In the rows, zero is written as 128.
Each name stands for a flat space through zero: a line, a plane or more. A row that begins with a name and a colon came from that space; any other row is followed by the name of the space it lies nearest, among the names in its block.
jjqr: [200 218 119 109 121  57 157 131 172  91 154 125 124 146 203 122 111 103
 147  94 146 130  85  98 105 154 107 162]
lmmq: [114  81 144 109 111 173  85 135 119 130 143 132 130 132 107 152 129 149
 117 148 126  80 142 164 140 132 156 104]
jjqr: [ 70 102 162 129 111 187  77  77  99 135  92  97  75 106 118 123 106  83
 160 143 131 113 145 158 128 122 112 104]
ggjd: [166 154  89 151 151  58 139 165 123 144 120 135 122  68 146  99 108 148
  78  88 194 153 151  57  93  98 154 156]
qtgp: [ 92 144 103 161 135 143 165 141 142 145 117 106 132 157 123 109 150 141
 182 114 111 154 108 189 122 129 107 134]
jjqr: [112 188 119 101 121  93  90 144 164  89 105 165 115 155 155 113 113 102
 157 103  66 127  84 148 138 155  87 129]
qtgp: [135  93 109 138 146 114 147 170 124 170 156 140 151 120 103 128 152 192
  72 145 151 114 141 126 136 129 187 122]
cmzj: [149 144 122 149 154 126 193  86 139 140 123 100 134  86 139 117 154 110
 110 141 144 165 144  75 120 111 121 123]
ggjd: [ 88 139 132 167 124 170 155  88 125 182 124  41  67 109 154  97 133 114
 181 134 192 118 126 192 100 135 138 120]
lmmq: [150 151 153 106 123  93 122 105 125 115 134 138 113 138 150 129 109  97
 118 136 127 127 111  92 136 150 119 138]
cmzj: [174  92 171 126  84 140  99 105  52  57 117 137 157 171 106 179  61  71
 182  88 142 169 156  73 108  80  63 189]
jjqr: [130 119 119 109 147  68 118 179 130 146 144 190 150 148 105 124 137 172
  62 146  97 122 111 106 162 156 165 127]
lmmq: [139 108 113 123 136 123 108 154 131 150 141 133 124  83 126 126 131 165
  72 133 165  95 152 115 122 120 181 112]
cmzj: [150 121 132 122 114 163 135 118 136  95 138 121 155 141 129 156 134 121
 153 122 116 125 135 136 123 114 108 128]
qtgp: [ 77 138 121 145 131 132 130 135 127 144 107 125 114 159 117 107 132 126
 169 124  98 145 104 179 136 141 107 130]
lmmq: [126 201 113 138 155  76 210 119 173 138 132 128 136 174 156  98 165 117
 155 136  78 173  67 136 146 171  94 139]
ggjd: [ 99 133 114 148 127 147 121 131 131 149 114  99 100 108 135 108 126 132
 151 116 153 121 132 166 110 121 134 122]
ggjd: [127 121  99 112 124 115  85 192 140 101 124 181 160 141 109 138 124 165
 115 101  91 116 127 142 134 119 132 129]
qtgp: [138 109 137 101 120 106  81 154 114 115 134 170 135 134 115 142 108 140
  92 130 118 107 132 107 142 134 145 129]
jjqr: [104  68 143 119 122 108  81 171  70 116 113 201 164 181  57 148 103 146
 110 128  76 152 134 111 162 120 119 150]
qtgp: [124 165 111 143 126 129 131 122 140 110 102 111 115 114 150 113 117 102
 169  93 132 151 126 133 103 110  92 139]
qtgp: [129 112 187  99 111 163 130  60 118 113 144 117 122 161 129 157 132  83
 141 178  98 112 115 126 158 159 110 112]
cmzj: [ 57 102  81 177 167 103 121 180  97 176  68 158 127  94  68  81 133 165
 101 108 115 185 154 121 129  91 135 132]
jjqr: [141 150 103 124 146 102 151 154 163 138 143 142 143 123 139 118 154 158
  99 132 118 122 114 128 134 142 149 119]
ggjd: [115 122 128 123 114 151 114 141 135 124 138 124 130 156 127 137 131 140
 155 126 117 107 116 178 130 138 129 124]
jjqr: [111  91 178 103 112  94  63 122  65 132 120 166 100 155 101 134  77 105
 102 147 126 120 126  95 153 148 135 144]
ggjd: [147 121 144 105 128 119 119 117 124  96 125 163 152 135 116 148 126 111
 106 138  89 138 131  84 148 126 110 127]
cmzj: [134 126 149 105 100 116  82 143 113 111 143 142 116 168 136 142  94 123
 145 120 132  99 109 149 130 149 129 144]
cmzj: [133 166 130 112 122  69 113 156 141 148 153 135  95 158 163 108 110 141
 124 125 148  98  84 152 130 177 155 143]
ggjd: [158 145 119 135 132  96 131 130 122 126 125 123 119  95 147 119 109 121
 110 107 170 139 142  82 105 111 133 145]
qtgp: [ 82 159 109 154 136 120 126 128 130 143  87 113  94 119 135  89 120 110
 167 104 124 156 116 155 114 124 101 134]
lmmq: [131 146 112 168 144  80 140 126  90 141  87 118 104  85 130  93  93 102
 126  88 179 190 152  62  94  88 109 167]
lmmq: [175 115 168  65  75 217  91  93 161  24 161 136 179 178 141 211 132  94
 181 135  62  74 123 163 142 131  81 105]
lmmq: [142 144 101 111 146 126 158 156 190 143 167 137 153 126 143 129 181 180
  90 152 107  89 108 158 145 159 170  95]
lmmq: [153 204  75 168 174  43 210 143 159 151 110 122 128  90 162  74 145 131
 109  95 151 197 115  67 103 117 118 156]
cmzj: [147 168 114 148 154  77 184 119 140 157 131 111 115 108 154  97 138 125
 109 129 158 157 116  90 118 137 136 141]
jjqr: [129 151 140 138 114 170 135  74 136 122 120  66  90  99 166 123 120  84
 174 121 167 119 136 144  98 119 108 121]
ggjd: [141 136 129 126 123 123 117 123 125 116 123 126 121 113 138 129 114 115
 128 116 143 129 136 109 116 118 122 134]
cmzj: [170 113 188 102 106 159 125  46 105  94 140 103 119 117 144 164 108  64
 128 156 147 118 147  72 129 124 108 125]
qtgp: [122 118 145 126 143 111 118  98 111 163 120 119  89  73 131 109 120 115
  72 156 165 119 148  80 131 132 161 112]
[ 95  96 151 120 153 140 169 102 127 147 130 157 160 166  81 136 178 132
 101 193  45 151 112 124 188 157 122 101] | ggjd
[ 89 139 135 111 129  76  38 140 100 130  79 169  70  92 126  95  73 100
  95 112 127 125 131  92 131 131 128 130] | qtgp
[111 131 115 103 142 209 149 103 214 140 155 102 136  90 146 137 209 158
 104 183  87  59 124 194 152 155 164  42] | cmzj
[149  76 134 142 135 125 152 141  91 152 151 133 158 131  93 145 134 161
  90 144 159 137 154  97 132 112 161 141] | jjqr
[117  67 188 116 108 152  67  74  49 109  96 137 106 111  91 151  76  68
 116 144 138 140 171  64 136 100 107 135] | cmzj
[105 126 131 112 150 175 143  87 178 157 137 105 111  74 139 121 183 135
  83 186 110  84 134 146 151 151 164  58] | cmzj
[124 128 144 134 112  49  80 163  61 133 112 159  98 168 118 112  54 114
 137  92 161 154 115  99 118 132 120 190] | cmzj
[179 141 153 127 109 199 206  57 157  85 163  70 166 161 157 172 163  90
 196 143 118 134 121 144 120 125  82 126] | qtgp
[ 69  93 139 145 116 211 100  92 109 129  89  95 107 108 102 129 128 102
 174 131 117 129 156 174 122 100 102 103] | jjqr
[145  78 151 135 130 124 138 119  83 162 151 120 129 119 105 139 121 144
  84 155 178 123 154  92 132 123 170 136] | jjqr
[135 200 105 128 122 142 144 111 185  95 116  97 114 118 183 115 136  97
 187  96 116 129 105 161 102 129  85 122] | jjqr
[104 135  86 142 139 124 131 183 151 140 124 143 145 140 117 113 148 173
 137 108 107 129 116 177 127 127 137 125] | cmzj
[ 92 121 116 115 116 163  63 145 136  95  92 152 126 116 113 132 117 121
 148 106  86 114 139 160 129 109 105 108] | ggjd
[125 130 165 143 123 205 223  38 146 136 154  53 137 171 141 147 180  90
 198 178 109 141 107 174 141 151  93 111] | qtgp
[ 93  84 133  89  93 212  48 159 150  94 140 151 148 162 103 169 139 159
 154 136  70  53 126 230 150 138 137  86] | cmzj
[127 141 138 127 127 138  98  81 116 102  83 118  97  64 141 119 100  69
 126 113 140 146 160  72 109  94  96 122] | ggjd
[133 147 155  99  99 140  89 103 128  68 114 142 125 161 142 149  99  76
 175 113  86 127 111 131 132 133  73 136] | qtgp
[158  92 160 127 114 105 122 125  70 125 143 139 137 154 109 150  92 120
 116 129 161 142 141  81 128 120 132 165] | jjqr
[ 36 112  54 176 170 126 138 216 149 209 103 142 129 115  82  74 177 222
 111 123 107 136 123 216 137 127 175 103] | ggjd
[201 114 129 151 119 120 186 129 100 113 161 106 172 146 129 157 120 135
 141 106 184 160 149  83  99  95 123 175] | jjqr
[ 61  81 191  97 127 124  82  98  87 169 127 158  90 170  88 125 122 114
  95 203  81 102 103 144 192 189 151 102] | qtgp
[ 65 136 169 116 122 126  85  81 105 137  89 130  69 141 125 105 102  70
 151 152  93 133 105 140 152 159  98 117] | qtgp
[129 124 134 116 112 142 123 138 133 101 138 143 153 178 120 150 130 130
 160 124  90 125 110 159 139 137 107 134] | qtgp
[100  78 146 131 112 159  80 128  85 139 117 125 111 123  98 137 103 129
 129 131 148 112 153 142 127 113 141 126] | lmmq
[155  79 162 112 124 168 177 106 128 139 189 120 174 176 107 174 172 156
 109 189 114 101 123 143 163 155 158 111] | qtgp

Rows lie near named flat spaces through zero. A row that begins with a name and a colon came from that space; any other row is followed by the name of its block's space that it lies nearest.
gm-cf: [160 121 147 133 164 120 141 119 130 156 106 114 143 138 174 154 103 113
 118 118 125 169 119 131 167  88 133 104]
mj-nz: [121 114 120 112 119 113 124 158 123 102 171  98 150  91 117 137  68 152
 160 194  40  79 109 141 130 133  97  71]
rn-bg: [113 143  88 126 103 146 129 133 178  93 197 122  69  94  92  80 175 208
  66  94 184 148 147 141 140 124 137 161]
jh-hc: [126 144 121 106 146 130 122  91 179  99 115 117 149  62 104 122  85 173
 160 104 127  64  74  93  91 182 120 196]
gm-cf: [125 112 152 137 137 148 142 163 110 128  85 166 138 147 139 127 131 122
 166 137 111  89 135 146  87  87 138 141]
jh-hc: [130 107 139 143 119 134 138 138 140 121 121 153 147 124 138 119 131 135
 133 114 118 123 131 120 105 105 137 118]
gm-cf: [115 127  99 108 110 129 113 114 143  95 170  94 135  99  86 122 136 156
 121 132 145 114 104 106 133 182 113 143]
nm-fp: [154 117 148 157 111 120 119  67 141 167 107 141 150 128 161 129 158  95
  73  50 175 227 130  69 131 147 144 112]
gm-cf: [127 107 131 125 151 129 157 138  98 118 110 166 133 173 127 142 136 132
 164 132 124 107 129 164 118  87 135 133]
gm-cf: [121 112 102  95 132 127 123  93 128  87 152 102 157 106  77 142 127 163
 153 125 146  97  73 105 122 190 107 161]
rn-bg: [132 153 142 126 147 126 128 110 144 138  99 151 111  87 138 119  86 157
 149 111  99  97 116 135  89 130 126 161]
gm-cf: [123 142 127 126 147  92 147  53  65 154  94 208 103 192 118 146 138 103
 159  92 136 147 139 158 100 146 133 145]
mj-nz: [123 129 130 129 146 173 139 164 173 103  90 128 131 134 122 110 167 140
 134 106 196  83 123 119 114 103 158 215]
mj-nz: [167 141 164 106 162 151  92  39  84 184  55 105 125  75 132 159 125 144
 122  58 176 191  57  91  94 200 100 201]
rn-bg: [140 104 111 129 130 101 140 106 136 121 164 105 159 162 137 150 135 105
 102 124 146 178 125 112 191 124 133  78]
rn-bg: [130 107 110 119 141 150 147 151 137 100 149 115 122 151 114 128 168 160
 113 121 179 135 124 148 159  92 139 149]
mj-nz: [114  82 119 105 115 158 133 218  70  88 179 105 125 121  94 134 128 185
 162 215  64  80 120 192 123  82  92  79]
nm-fp: [113  97 117 142 108 116 148 158 144  95 150 147 168 165 126 124 138 104
 144 149 112 100 146 120 133 105 144  89]
rn-bg: [127 143 139 126 111 138 100 134 102 152 124 112 106  99 125 123 124 126
 119 143 109 140 131 128 111 153 108 122]
nm-fp: [119 125 128 146  94 131 108 161 153 130 130  88 165 152 139 125 156  49
 104 152 153 137 151  77 161 149 143 103]
nm-fp: [123 133 119 121 131 137 121 163 143 118 136  82 136 140 127 133 134 102
 123 163 144 112 131 123 167 128 131 131]
nm-fp: [130 145 112 117 144 149 126 172 159 117 150  70 104 125 129 123 138 140
 100 153 163 125 133 143 184 103 134 148]
nm-fp: [117 141 121 125 118 127 117 150 127 127 138 107 121 135 122 126 128 106
 127 160 122 114 141 130 143 139 125 121]
gm-cf: [126 148 112 110 135  97 120  93 151 118 151 103 138  93 118 136  75 137
 140 141  95 105 103 113 140 175 111 121]
jh-hc: [130  96 129 131 114 132 133 131 131 110 143 133 157 118 122 128 133 146
 131 122 119 129 115 114 115 125 124 108]
mj-nz: [117 136 107 156  92  67 140 113 140 138 190 154 117 165 149 117 116  87
  91 140  86 177 189 135 172 114 140  25]
jh-hc: [122 161 155 152 112 115 109 147  66 195  93 151  86 176 162 131 133  42
 121 163  95 162 191 156 127 117 129  84]
jh-hc: [124  75 126 134  84 139 121 152 101 108 171 119 160 121 110 127 156 142
 116 143 110 153 123 115 119 129 110  67]
rn-bg: [147 104 121 136 137  76 152  49 161 120 144 151 185 131 147 148  92 124
 128  79 115 162 102  86 144 144 135  85]
mj-nz: [114 101 111 116 112 130 139 152  80 103 178 147 105 134  94 125 140 179
 141 159  93 120 134 180 116 106 106  92]
rn-bg: [118 129 143 137  81 128  94 105 100 145 124 146 130  84 113 113 128 126
 127 118  96 139 125  96  64 188 105 113]
mj-nz: [141 114 120 120 127 165 120 191 214  87 176  42 148  39 134 108 104 199
  93 146 125 106  97 104 162 100 121 129]
rn-bg: [118 143 108 126 137 141 142 163 157 108 146 120  97 145 120 111 149 144
 114 137 161 110 150 155 156  94 146 156]
jh-hc: [133 134 102  99 155 120 133 100 142 107 152  92 128 122 106 144 119 156
 128 125 156 124  94 129 165 152 120 156]
nm-fp: [127 138 147 164  75 113 101  86 123 171 117 161 124 119 146 106 153  82
  82  82 133 198 162  80  95 169 134  96]
gm-cf: [128 104 131 132 137 145 149 185 131 110 133 129 135 147 138 127 134 140
 138 154 118 106 139 157 140  64 137 114]
gm-cf: [103 115 105 128  91 155 124 171 130  93 170 123 111 134  89 101 185 152
 108 140 160 118 148 136 124 126 131 137]
mj-nz: [159 144 160 162 133 145 107 168 190 177  87  52 159 136 207 133 137  31
  62 126 176 190 153  67 205  99 161 111]
rn-bg: [113 156 112 139 102 102 114 143 139 140 160 103 112 151 136 120 129  71
  98 164 120 145 172 123 175 143 134  83]
nm-fp: [153 120 129 131 151 130 147  94 145 135 133 141 113 118 144 127 137 175
  95  71 162 182 117 136 143  95 137 139]
nm-fp: [147  94 145 134 144 123 149  81 121 128 102 175 161 126 138 140 123 153
 146  73 129 146  99 115  92 117 132 133]
jh-hc: [126 141 139 148 129 123 140 159 108 155 119 159  90 166 157 120 133 103
 119 145 109 145 179 172 138  71 142  98]
mj-nz: [120 110 112 124 113 130 140 117  77 120 166 168  86 147  97 120 169 177
 115 113 136 163 142 174 114 113 118 114]
jh-hc: [119 134 139 137  96 163  97 144 146 130 107 111 134  97 116 105 163 116
 110 113 164 122 127  83  94 167 131 169]
jh-hc: [120 128 156 171  93 135 130 196  83 172 117 176  86 177 168 107 159  79
 105 158  91 165 214 174 118  51 143  59]
[132 161 133 137 139  89 130  82 115 165 113 159 103 145 151 134  99  97
 126 115 104 154 149 139 132 137 131 110] | gm-cf
[133 122 151 112 137 141 107  73 109 133  64 137 172  93 108 145 117 125
 175  93 138  97  67  76  57 206 112 193] | gm-cf
[121 105 119 133  97 136 131  82 150  97 149 176 134  79  94  98 151 201
 119  58 144 132 106  99  60 158 126 155] | rn-bg
[153 123 152 126 161 121 132  92 116 154  83 130 153 129 155 156 102 112
 144 105 126 147  99 114 127 129 126 136] | gm-cf
[130 153 124 121 167  94 156 116 128 132 128 160 100 136 144 136  68 148
 160 144  73  97 137 181 135  91 128 117] | jh-hc
[155  88 136 122 152 153 139 119 108 131 113 109 153 153 135 154 169 136
 112  96 189 181  99 121 156 104 132 141] | gm-cf
[126  86 144 103 132 171 120 196  25 125 123 108 124 141 103 155 145 151
 171 199  92 106 109 186 109 100  88 109] | mj-nz
[111 142 123 142 120  87 140 106 109 140 118 179 128 187 134 132 124  67
 149 136 107 121 165 136 124 136 143 101] | mj-nz
[129 109 139 127 120 143 125 117 111 123 113 149 140 108 114 125 138 153
 143 107 127 122 108 118  82 141 119 144] | rn-bg
[124  68  96 138  99 112 156  90 155  76 183 153 183 162 101 126 183 145
 104  75 180 166 118  88 143 135 146 101] | rn-bg
[132 134 144 132 132 115 121 107  83 162  94 142 130 162 140 148 129  76
 141 132 122 149 136 128 124 143 125 116] | mj-nz
[112 153 146 155  95 154 112 190 120 154 114 148  77 128 142  90 156 109
 105 148 118 127 189 151 100  96 139 125] | jh-hc
[128  96 162 146 137 169 149 194 103 128  71 174 140 163 147 124 155 121
 164 137 123  92 145 156  82  52 147 143] | gm-cf
[127 164 125 111 144 116 109  93 121 146 107 105 118 121 121 142 107 103
 139 132 137 119 112 116 135 183 118 161] | jh-hc
[121  98 117 129  99 172 121 160 120 106 149 112 124 139  98 113 210 148
  93 113 198 156 132 120 130 124 133 149] | gm-cf
[103  98 121 112 106 173 120 194 151  64 138 105 166  84  81 110 135 172
 172 167 115  26  95 111  78 143 116 166] | gm-cf
[115 119 135 117 125 189 117 203  85 121 109 112  98 142 103 120 183 141
 138 163 160 100 136 165 110 102 122 173] | rn-bg
[133 148 134 149  97  98 106  67 109 176 131 146 110 133 143 124 142  86
  81  90 136 213 154 100 130 171 127  91] | nm-fp
[109 158 121 113  96 147  84 142 118 130 141  87 100  80  93 111 134 134
 119 157 125 108 124 115 107 194 103 153] | jh-hc
[102 114 138 160  74 158 124 200 169 101 131 156 140 108 126  79 154 129
 127 139 110  78 166 108  72 103 148 123] | nm-fp
[148  75 151 111 180 169 160 144  95 108  72 147 168 152 126 159 143 163
 185 113 153  94  76 149  99  77 130 180] | rn-bg
[129 146 125 133 122 103 119 119 134 145 140 112 126 132 143 132 108  94
 114 144 109 146 143 120 157 141 127  94] | rn-bg
[117 130 142 132  76 142  81 143  72 157 132 107 116 107 113 122 151  98
 112 158 107 156 141 112 101 180  99  96] | rn-bg
[136 130 103 111 159 126 145 119 143 112 152 101 115 151 120 140 141 149
 111 120 176 145 118 147 185 111 136 149] | jh-hc
